Below is a small trained network, with its code and all its weights. Each question gives an input and a class and asks what happens when units are switched off, that is, made to give their printed mean instead of their output.

import numpy as np


def w(rows, s, z=0):
    codes = np.array(rows[::2]) - 128.0
    scale = np.full(codes.shape[1], s)
    scale[-1] = z or s
    return codes * scale


def f(y):
    return y / 2 * (1 + np.tanh(0.7978845608 * (y + 0.044715 * y**3)))


def log_softmax(a):
    a = a - a.max(-1, keepdims=True)
    return a - np.log(np.exp(a).sum(-1, keepdims=True))


def net(x, mask):
    res = np.array(x, float).reshape(1, 3) / 4 @ E
    y = f(res @ A[0][:, :-1].T + A[0][:, -1])
    res = res + np.where(mask, y, B[0][:, -1]) @ B[0][:, :-1]
    return log_softmax(res[-1] @ U[:, :-1].T + U[:, -1])


A, B = {}, {}
E = w([
[166,182,158,70,121,123,1],'x0',
[78,209,58,187,59,104,1],'x1',
[169,73,106,66,136,204,116],'x2',
],0.0096)
A[0] = w([
[1,153,35,141,123,117,68,76],'neuron 1',
[133,61,119,210,168,113,230,171],'neuron 2',
[84,142,82,211,108,96,195,239],'neuron 3',
[117,154,104,160,119,191,200,152],'neuron 4',
[121,89,133,59,176,196,69,222],'neuron 5',
[97,76,126,118,106,93,187,207],'neuron 6',
[77,174,183,218,93,63,157,218],'neuron 7',
[137,161,103,177,38,123,104,5],'neuron 8',
[110,232,218,68,123,60,95,162],'neuron 9',
[141,149,222,88,186,121,57,93],'neuron 10',
[121,134,123,119,65,103,85,183],'neuron 11',
[77,167,83,172,85,184,114,49],'neuron 12',
[200,76,52,95,73,176,120,111],'neuron 13',
[124,103,64,105,173,237,105,159],'neuron 14',
[58,150,62,166,32,165,76,15],'neuron 15',
[194,120,159,32,218,158,134,245],'neuron 16',
],0.0079,0.0026)
B[0] = w([
[159,96,181,99,82,21,157,221],'neuron 1',
[87,107,199,191,56,46,69,241],'neuron 2',
[92,176,160,214,45,164,68,216],'neuron 3',
[135,159,157,191,104,140,79,168],'neuron 4',
[138,116,138,186,118,64,88,211],'neuron 5',
[105,118,182,154,132,92,109,185],'neuron 6',
[156,189,75,184,143,202,86,230],'neuron 7',
[231,152,142,165,117,77,189,177],'neuron 8',
[38,156,124,195,120,168,119,217],'neuron 9',
[124,33,194,151,94,191,99,188],'neuron 10',
[154,150,101,170,90,79,96,183],'neuron 11',
[209,46,231,112,84,121,173,170],'neuron 12',
[124,157,49,254,201,112,130,176],'neuron 13',
[165,173,105,175,179,113,74,184],'neuron 14',
[160,113,221,121,74,41,227,212],'neuron 15',
[166,127,148,182,120,62,112,255],'neuron 16',
],0.0063,0.0084)
U = w([
[168,75,150,56,128,78,176,206],'0',
[145,192,63,178,204,171,66,252],'1',
[63,64,117,102,92,180,1,162],'2',
[63,161,31,36,142,148,101,81],'3',
[123,174,54,59,191,190,150,4],'4',
],0.0063,0.0026)

Each question gives the input, the list of numbers given to net, and the class t.
The units are the neurons (one row each of A and B). Each row of codes is followed by its name. A weight is (code - 128) times the scale printed after its matrix; where a second scale follows, it is the last column's (A, B and U).
mask holds one flag per neuron, in row order. A switched-off neuron (its flag False) gives its mean, the last column of its row in B, instead of its output. The means were averaged over made-up inputs and are rounded, as every weight is.
A unit's drop is (log p(t) with every unit on - log p(t) with that unit switched off) / (log p(t) with every unit on - log p(t) with every unit switched off).
The circuit of an input: a set's keep is (log p(t) with only the set's units on - log p(t) with every unit switched off) / (log p(t) with every unit on - log p(t) with every unit switched off). Starting from the 12 units with the biggest drops (on a tie, the unit counted first), units are removed one at a time, each time the one whose removal leaves the highest keep (on an exact tie, the one counted first), for as long as the keep stays at least 0.8.
units of the circuit, in order: the units of the circuit, biggest drop first
unit that matters most: the unit with the biggest drop
k most important neurons: the k neurons with the biggest drops, biggest first
drop when u is switched off: that unit's drop, to one decimal
input [-7,3,-2], class 2: unit that matters most -> neuron 3
input [-8,1,-2], class 2: units of the circuit, in order -> (neuron 2; neuron 3)
input [-1,7,-3], class 0: units of the circuit, in order -> (neuron 15; neuron 1)
input [8,-6,-6], class 2: units of the circuit, in order -> (neuron 10; neuron 9)
input [-4,-2,0], class 2: units of the circuit, in order -> (neuron 2; neuron 15; neuron 8)
input [8,8,-4], class 0: 3 most important neurons -> (neuron 15; neuron 1; neuron 8)
input [0,-6,8], class 1: units of the circuit, in order -> (neuron 13; neuron 14)
input [-5,6,-1], class 0: 3 most important neurons -> (neuron 15; neuron 1; neuron 12)
input [-8,-4,-2], class 2: 2 most important neurons -> (neuron 2; neuron 3)
input [3,2,0], class 3: drop when neuron 16 is switched off -> 0.2
input [1,-4,8], class 1: drop when neuron 10 is switched off -> 0.0
input [-2,2,3], class 3: drop when neuron 16 is switched off -> 0.2
